Each row is followed by its class.
[ 253   50  216  -30  102  -75  140 -239  106   -8  -34   90   44   59
   24   53 -139 -117  168  -34   11   -4  -28   65  -34   61   30  -11
  120   24  167  -11   72 -191  -75   32  179  -91  -21] => kub
[ 155  149  211   50  -85  -26   31   39   35  150  -16 -168  176   73
   -5  -20   52 -122  -48  247 -117 -202  215  190  193   76   72 -183
  120 -149  -76  -31   10  -54 -147   41  -55   -4    5] => kub
[ 133  134  204   37  -57 -129  -11 -173  105   16  -38   22   29   39
    7   79  -34   26   32  -51   84  -33   -6  127   47   14   27  -70
   53   -5  176   18   55 -184 -120   35   79 -117   64] => mogu
[-176 -187  -30  376  431 -257   28  168 -109   89  428 -137  116 -290
   97 -151  -71  115  -72  173 -222 -116   52   93   75 -106 -159  -90
  319  129 -287  229  160   89  -92 -547 -248  282 -165] => Konon
[ 154  205  232   16   41 -121   70 -246  139   60  -36   52   85   48
   30   73 -152  -11  110  -70  150   -4  -41  118  -18  -64   -6    0
   65  -58  152  -14   73 -247  -89   23  142 -179   32] => Fonur
[ 203  213  248   12   12 -107  107 -227  114   49   -8  114  109   76
   49   46 -111  -76  123  -38   35    2  -43  143  -64  -30   44   40
    9  -24  241  -16   88 -221  -48  -14  165 -128   27] => Biruv
[ 194  146  229   25  -69 -103   62 -227   76   47    4    2  135   31
   25   98 -166  -69   66    2   54   17   17   97    7   25   -2  -66
   25  -81  225   -8   19 -262 -109   41  129 -143   56] => tipa
[ -63   -4   84 -127   50    2   33   52  -99   -8  -62   13   81  185
   61  -50  -56   46   84  167 -125  -32  214  -42  -33   26 -118  274
  -17   47 -111  -33 -135   80    4  -25  -81  -89  -64] => Biruv
[-198 -597 -306 -318  422 -189   80 -176 -185  115  162 -164 -510  194
 -369   66  439  289  308  -33  171 -391 -182   33 -216    1 -277   58
  396  184 -278 -198  -88  158  162 -305 -625  224 -140] => Konon
[ 391  168   94  220 -142 -134  224 -217   10  340  131   86  544  323
  -29  -90  201 -239   32  273   74 -226  315  337  108   33  142 -347
  313 -209   90   -1  383   28 -190 -228 -217  -33 -205] => Nidi
[  14   11  126  -81  124   64  105 -198  143  -24  -44   33 -117  131
  -69  -47   28 -175  345  -59 -182 -147  -27  -25 -133   66   88  263
   49  139   79  -69 -108   68  136  133  -73   55   91] => Biruv
[ 181  229  103  -81   55   77  162 -204   56  160  -32   59   19  247
  -84   58   86 -147  198  104   74  -83   55   79  -23  -40  111  -53
   18 -102   58 -130  -62  -95  102  131  -43  -43  -89] => nuru
[ 138  -41   10  -45  135  -14  233 -143  167   88 -189  127  -67    8
  116  -36  336   18   37  188   46  -15  -10   51 -265   37  242   22
 -105   94 -112  -59  119  115  133  -21 -389   53  -71] => Nidi
[ 204   86  124  -29  -41 -104   52 -175   66    3  -31   42   28   51
    9   74  -60  -38  -37   32   91   19   55   46  -26   71   -3  -37
   67  -30  132  -29   37 -166  -37   48  155 -123   -7] => votaz
[  79  203   84  -72   61   -4   27   82  -25  125  -42  -94  187   -7
  -87    2  -33 -124 -137  231  -70 -163   87  153  185   28   91 -100
   87 -138   47   27   -9  146  -36  -20  174  -23 -113] => kub
[   2 -367  -55 -207 -115 -136   58  -93  154 -293  -89 -148 -257  -70
 -239   -1   -2 -107  122 -627   70 -237  -50 -119   89 -278   22  145
   -6  -29 -461  106  393   12  -67 -146 -193  -27  -16] => vaso
[ 170  290 -184   42  328 -203  222  148  200  218  -19  -82  -41   15
  164  246  -24   99 -188  217   48 -184  -71  131    5   -8  175 -152
  -94  164  179  -95  -53  -61   -4   54 -141  -16  199] => Konon
[-213   -1  -37  -85 -163  -30  -60   74 -117   64  -67  -62   84   94
  -14  -49   -9    8 -236  159 -160  -37  180   66   77  -52 -131  -70
 -129  -48  -80   61   62  140  -91  -57   44   -5    5] => kub
[   8    2  -62 -197   78  -71 -111  -28   28 -194  -61  -58  157   -9
  -11   21  -57  -58  -93  -44 -238  -71   27   21   59  -59  -38   28
  -31   38    2  111   28   55  -89 -101  164  -57   60] => vaso
[ 231 -108  -48  -53   51  -84  -29    6  -10  -55    6  140 -142  169
  -74  -68  124 -124  112   52  -77   32   71  -30  -80  180  170  -67
   -8   31   91   45  133   84   69  156  -47  168  -34] => tipa
[ -72  198  316   35   16   95  165    2   85  -41   34  -22  170   50
   45  -29 -143  -19   20   -9  -98   59   86  241  -26 -221 -147  335
 -128  -47  -74   15  -17 -103  -49  -33  -12  -54   51] => Konon
[  -5  -51  -37 -217   86 -149 -191  -55 -111   -3  -79  -66   -3    9
 -213    8  185  -20   10   49 -183  -29  129  -84  -62   30  -24  129
  123  -41 -195   41   12  120  -75 -116   16  -96 -110] => Guref
[ 210  219  207   69   79 -132   69 -187   80   83   33   24  149   70
   54  103 -195  -42   85   46   -4  -65   -3  106   25   10   55  -35
   77  -59  243    6  -41 -198  -85   38  182 -117   40] => Nidi
[  87   84  125  -58 -119  138  -50  108    3   41  -57  -68  202   60
    9   17   28 -104 -245  196 -144 -103  384   17  171   10   18  -19
  -71  -73  -67   41 -124  -20  -63   76  134  -97  -14] => Guref
[ 245   80   45 -124   19   71  110 -127  334 -102  -77    6   88  143
 -206  -27  -56 -322   74 -102  -25  -40  -17  -69   55 -124   53 -122
   13 -117  127   45  120  -17   93  257  -14  -29  -27] => Nidi
[ 256  103  237  -35   99  -79   69 -218  109  101   -8  -23  110    8
  -71   72 -115 -107   73   56  -30 -112   90  121   60   89   60 -128
  185  -72  177    6   20 -211 -119  144  177 -105  -19] => Fonur
[   8  136  207   14 -229  186  -41  -58   57 -144 -147   13   33  -16
  -33   -2  -56 -308  113  -65 -202  130  -15 -144  -60  111   -6   71
 -237 -110  113  -23 -174  -40   52  200  105 -112   87] => kub
[  67  279 -291  308   30   -6 -245 -110  254   35 -409   46 -247   11
 -142 -187  465   59  106   66  -84 -417  -83  143   -9  298  213  148
  545   -8 -220   -2 -202  360  130  162 -255  118 -141] => tipa
[ -29  165  -39   56 -170  -23  -22   15 -145   40   30  -27   41  253
    7   23  135   -6  -28  121  -59  -89  209  -19   69  -14  -49   18
  -73 -105  -77  -66 -134    6   12  -61  -82    4  -13] => nuru
[-127  129   44 -355 -310    4   20 -262 -266 -128   49  233  157  212
   33  118 -137  -77  190 -339  197  572 -192   52 -303 -146 -138 -184
 -671   60  265  -30   66 -167   28 -108  208  -92   24] => votaz
[ 132 -140  -72   50   98  149  121   44   33 -233  -50   40 -134   49
  105 -105 -209 -241  119   62 -411 -217   11 -148  160  116   97   50
   -7   46    5  112   47  161   99  196   98  219   23] => Nidi
[-496 -262  264  -74  412  -31  233  102   16  -49 -119  -43  -74 -385
  162   94   96  238 -135   44 -192  -80 -401  275 -284 -226 -251  595
 -117  317  -36 -119 -259  242  108 -346  -77  -40   80] => Nidi
[  83   13  123 -226  218   -6   68    4  -49  -63  -53   25  116  -40
   25  -56  -69 -174   99   37 -296  -62   95  -41   60   -1   11   67
  -23  -58  -13   86   17   71  -72   10  170  -39  -49] => votaz
[  22 -207    8 -112   -3 -166  367 -201   33  -71   72  -91   15  157
  132  103 -109   31   37   75  -18  -31  -24 -103   -2  -91   68 -148
  -75   37   -3  -20  171 -103  -86  165 -173   12   -6] => Fonur
[ 513  166 -270 -283  125 -233   57  181   45  -96   22    8  218  385
  104  -91 -191 -172  -54  172  103   24  108  237  249  138  200 -756
  122   53    0  101  399  106 -100  307  179  135 -147] => nuru
[ 181  -54  232   14  425  232  169 -371  300  156  118   -6  -22 -354
  123   22   55 -337  308 -188  109 -276 -166  -17   34 -191  308  -38
   -3   69    6  126  112 -204   48 -240   -9  -18   -9] => Guref
[  30  104  -45 -195  -24 -147 -129  122 -240  -27   -5   -8   59   95
   24    7  -53  -10   62  102 -137   30   34 -115   99  181  -15  -68
  -41  -18   59   76 -105  132 -116   -6  184  -49  -57] => Nidi
[ 128   81  258  -76  -66   82   58 -267  263   13 -177   43  -43  286
 -225    5  158 -207  247  -42  -40 -312   54  163  -12 -233  127  286
  -48 -130  -35  -49  111    1  143   14 -303    0   74] => Konon
[ -23 -149  176  -58 -129   13  153 -115   21 -160   35  -43  -11   34
   -4   61 -144 -106  137 -121  -89   51  -55 -225  -88   78 -124  117
 -146  -28  192   -9 -191  -97  -50  280   31 -136   91] => votaz
[ 264  115  267   45   36 -113   76 -170   98   86   53   57  151   68
   19   64  -71  -89   63   10   29  -59   66  173  -11   15   42   -5
   27  -38  232  -14   -1 -198  -80  -19  120 -105   28] => Nidi
[-193 -544   63 -230  458   76  -33  104    0  202 -167 -137 -465 -278
 -311   42  483 -171  340 -143  -50 -292 -227 -195 -352  -87 -138  408
 -132  112 -352  -86 -342  335  192 -226 -383   30   21] => mogu
[ 267   48  213  -82  -15  -49  129 -222   95   -9  -39    4   73   75
   -1  103 -142 -127   52   41  -56  -32   69   68   49   53   15  -93
   70  -39  194    3   76 -229  -89  130  148  -94   41] => mogu
[ 226 -631 -283 -141   98 -192 -126 -102 -186 -144   24  -12 -474 -185
 -291  240   24   -1 -131   13 -229 -618 -192  238  433  308  435 -273
  439  150   12  107   23  304 -188   67  196  236  -18] => Guref
[-144  165  -34  -74   49  -72 -156  149 -184   67   94 -120   49   45
  -83   24  -21  -62  -24   37  -66    9  168 -150   74  -24 -118    5
  -85 -112  -71    8 -167   36  -29  -18   62 -116   28] => tipa
[  52  -70 -128 -122 -287  178  -65    1   67  -16 -303    1 -153  203
 -226  -34  364 -113  -93   76   76  106  245 -104  -37   15    3  -10
 -196 -151 -123 -114  -65  191  178  272 -335   58  -17] => mogu
[ 147 -486 -212 -360  393   76  280 -328  131   -8  154 -178 -227   27
 -117   93  193  134  233  -89  269 -275  -83  -52   18 -133  -63 -239
  189  208 -199  -99  156 -217   24  -43 -532  128   26] => vaso
[ 271   83  190   57  103 -172  127 -163  129   23   44  -11  122   -4
   32   51 -150  -53   48   18   59  -80   11   93   56   -6   15  -42
  156  -25  155    5   68 -223  -90   -8   93  -79  -24] => Biruv
[ 305  -53   78  -54   90   80   71  -85   55 -112   77    9   -4  131
   19  -49 -194 -326  296   28 -132   51   89 -243   64  141  146  -32
  -52  -37  136   14  -29 -116    9  163  127   79  -35] => Biruv
[  81   67  -88 -101 -172   -8 -144   77 -174  -13   -7  -38   79   55
 -152  -17  -29 -119  -94   29  -32   60  222  -89  164  153  -62 -252
    7 -116    2   21   80    7 -109    9  176  -49  -57] => tipa
[ 149  129  237  -49   36  -97  100 -180   63   56   44  -19  109    0
   36   99 -130  -79   84  -13   31   59  -26   89  -35   -2  -13  -52
   -4  -28  204  -16  -27 -205  -84   51  163 -133   65] => mogu
[ 214  121   86  -11   98 -169   74 -208  137   37  -14  -32   43    0
  -24   94  -96    6   52   42   28  -61    1    3   16   73   52 -183
  140   17  159   22   72 -153  -94   72   41  -74   26] => votaz
[  12  -44 -116   -1 -279  198  -34  181 -103   36  -88 -214  -51 -180
 -109   28  246 -328  -41   20 -394  -87   97 -158  121  386  -50 -122
  123 -166   64 -201 -322  172  -19  102   45  -80  -13] => Biruv
[ 193  169  143  -30    9 -102   21 -157   33  -12  -10   20   90   31
   31   82 -134 -108  129   14  -14    3  -67   -3   -9   92   56  -28
   51  -34  189    0  -42 -145  -49   40  161 -138   12] => Guref
[  93  117   44 -123   66   72 -193   74 -101  415   11  -60  151  -22
    4  -24  224  -35  101  281  -40  -56  191  178 -182  188   46  202
 -203   -1  137 -117 -247  143   44  -13 -126 -183   21] => Fonur
[  35  -19   68  -45  129 -100   45   48  -78   24   16   35   69  109
  -39    7   72  102  -91   96   -7 -257  174  191  125  -82  -23  118
  114   52 -111   82   51  110  -69 -170  -55   22  -66] => Guref
[ 173  235  222   -2  113 -128   83 -190  138   85   32   29  164  -30
   80   79 -177  -41   80   -9   46  -30 -119  136  -16  -73   92   14
    7  -27  219   33   67 -203  -78  -42  172 -149   33] => Nidi
[ 102  -28  -90 -501  202 -153 -233  -36  -66 -126 -208  202 -123   62
  -80  168  -32   12  260  -71    7 -250 -410   34   30   60  525  273
   14  157   88  134  168  366  -10 -300  234 -154  -97] => vaso
[ 164   92  297   12   20    0  175 -240  137   -9    0   32  108  -32
   86   60 -126  -82   84  -35  -21   70    7   36 -101  -13  -57   66
  -52   -3  202  -21   -2 -289  -44   43  141 -106   54] => votaz
[ 170   60   98   28 -256  338   76  -12  154  -28 -213  -59   92   64
 -122    2  187 -277  -15   92 -258  -77  174  118    1  -47   68   60
 -334 -128   42  -45   26   61  141  122 -270  142  103] => tipa
[-114 -111  -65 -102 -106   80  214   36   54 -225  -21  132  -75  272
  304   15 -110 -201   31  -65 -198   87  -95 -246  -88 -112   65    7
 -497  137  147   18   85   -8   93  149   72   34  167] => mogu
[-179   21 -130 -154 -233  125  -82  103 -164   39 -139   93  -54   20
    0  116  323   76 -234  -44  133   48  -46   67  -49   94  -65  -51
 -205   12  184 -171 -190  192   29   49  114 -179  100] => votaz
[ -11 -155   -7 -114   98  -67  -16   52 -160  -40  134 -136   28   95
  -61   21  -40  -45   20  100 -228  -99  236  -95  108   61  -48 -105
   34   13 -170   32  -53   14 -121  -29  -57   44    1] => Nidi
[  80  -34  142 -122  112  -73   24  -49   35   14   43  -90   63   28
 -183  105  -72   -3  -30   15  -40 -140  177  108   97  -54   67  -18
  -22  -17   10   64    9    0 -124  -12  -45   -8   41] => votaz
[ 212   66  211   -9   30   11  122 -178  119    0  -31   10   87   48
    9   68 -109 -111   29   48    3   28   73   55  -24   32  -44   -1
   75  -33  135  -32  -69 -217  -21  139  140 -103    5] => mogu
[ 260  146 -386 -138  503 -140  216  344 -122  130  320   49  -39  271
  282  -97 -177  -50   43  200  130  193  162 -118    9  195  122 -433
  143   47 -127 -102 -180   36   48  359  268   -8 -282] => nuru
[ 149  129   29  -25   47  -87   68 -181  101  -17   10    4   23   93
   15   37  -96  -14   78   -4   17  -56  -44  -43   -7   66   -2  -74
  187    0  136   -5   30 -112    2   44  131  -78  -15] => Nidi
[ 234   83  194  -50   95 -131   67 -153   44   80   -1   -8  104  -74
   26  108 -140  -66   78   84    3  -29  -13   10   11   79   81 -110
   43  -10  164   43   17 -170 -113   -3  116 -136  -15] => Guref
[-199  -13  159  -63  381 -168   -3  152 -129   98   56   51   -9  -35
   94  179  240  204  -73  -52  278  232   40  401 -230 -289  -59  302
 -436  274 -244  -86 -245  -20  -19 -233 -389  -18   66] => kub
[-206  529  106  -29 -364 -312   39 -171 -227  301   55 -212  473  197
  167  176 -115  107   30  105  266  174   73  222  -15 -448   66 -208
 -494 -356 -216  -40  -40  -29 -115 -237 -348 -248   49] => mogu
[ 157  115  149    1   -5  -97  150 -244   62  -13  109   30   96  143
   72   77 -212    9  124    6   42  -77  -25   36   27   12   12  -27
  160    0  166   14   31 -238  -63   16  145 -108   -5] => vaso
[ 149  114  159   -6  -40  -49   66 -226   83  -32  -19   47   63   14
   14   54 -147  -59   85  -41  -13  -15  -31   23   11   38    9   57
  111  -51  171   14   12 -178  -40   68  184 -106    1] => Fonur
[  15  239  -66  -95   71 -276   -4  -74   15    0  -42  -82    7  171
 -205  131  -15   70   78  -95   71   23   96  -95   75 -139  -22   28
   32  -36  -65   20   62   44  -74  -13 -203  -89  -16] => Nidi
[-613 -157  278 -257  175 -125 -314   17 -393  225 -174 -279   49 -605
 -234  273  206  358  -36   69   40  324 -225  119 -292  -22 -385  232
  -94   30 -338  -83 -708  141 -269 -203 -152 -341  -28] => votaz
[ 173  258 -151  -66 -464 -213 -326   99 -262  158   21 -105  217  177
 -297  318   17   78  -52  187   96 -399   23  112  385  171  439 -446
  163 -143 -110  -10 -318  148  -81  -34 -114 -115 -133] => votaz
[  33  -67 -159 -313   24 -206  -48  176 -217   99  -26  -64  -50  236
  -46   80   58   79 -102   90  105    3  184   29   75   37 -119 -148
  -12   47  -96  -43   25  131  -90   57   51  -55  -71] => votaz
[ 104  319  168   54  452 -107   99  115  127  273   89 -207  197 -339
    0  -64  143  -57   15  204   87  137  197  -16   89 -264   72 -145
 -115  -23 -266   80   89   39  -11 -214 -348   94  -52] => Guref
[ -42  192  -19 -136 -344   28 -139   26  -15    2 -107  -87  171  145
 -110    4   20  -41  -97  -10   52  -19   77   49  150  -45  -65 -167
  -68 -100  -70   -5  -56   12  -80   68   52 -138  -26] => Guref
[ -54  -40   74  -75 -146 -170  -67   45 -258  -14   48  -15   77   90
   75  170 -176   57  -21   33   65  105   29  -71   44  -35   32   33
 -268 -131   45   15 -204  -62 -127   29   64 -139   47] => vaso
[ 284  -30  178  -27   46  -15  214  -89  143 -107  -28   34  -44  175
  -88   10  -57  -70   89   48  -51  -28  164  151   30   49   25   23
   39   37   67  -25   15  -36   10  241  -83  109   18] => tipa
[ 235  166  125 -198   72  158  286 -140  154  -84 -103   32   49  280
  103  -20 -112 -331  237  162 -281  -23  210 -157  -88  111   53   90
 -109   -8   40  -82 -170  -88  165  306  -30   -3   41] => votaz
[ -85   44  -18  -37   60  -66 -194   68  -45   50  -61  -81   49  -41
  -94   73   69   45 -107   43   71 -118  -19   83   71 -139  -38   90
 -110  -92  -53   32 -159   88  -28  -95  -56  -83   22] => Konon
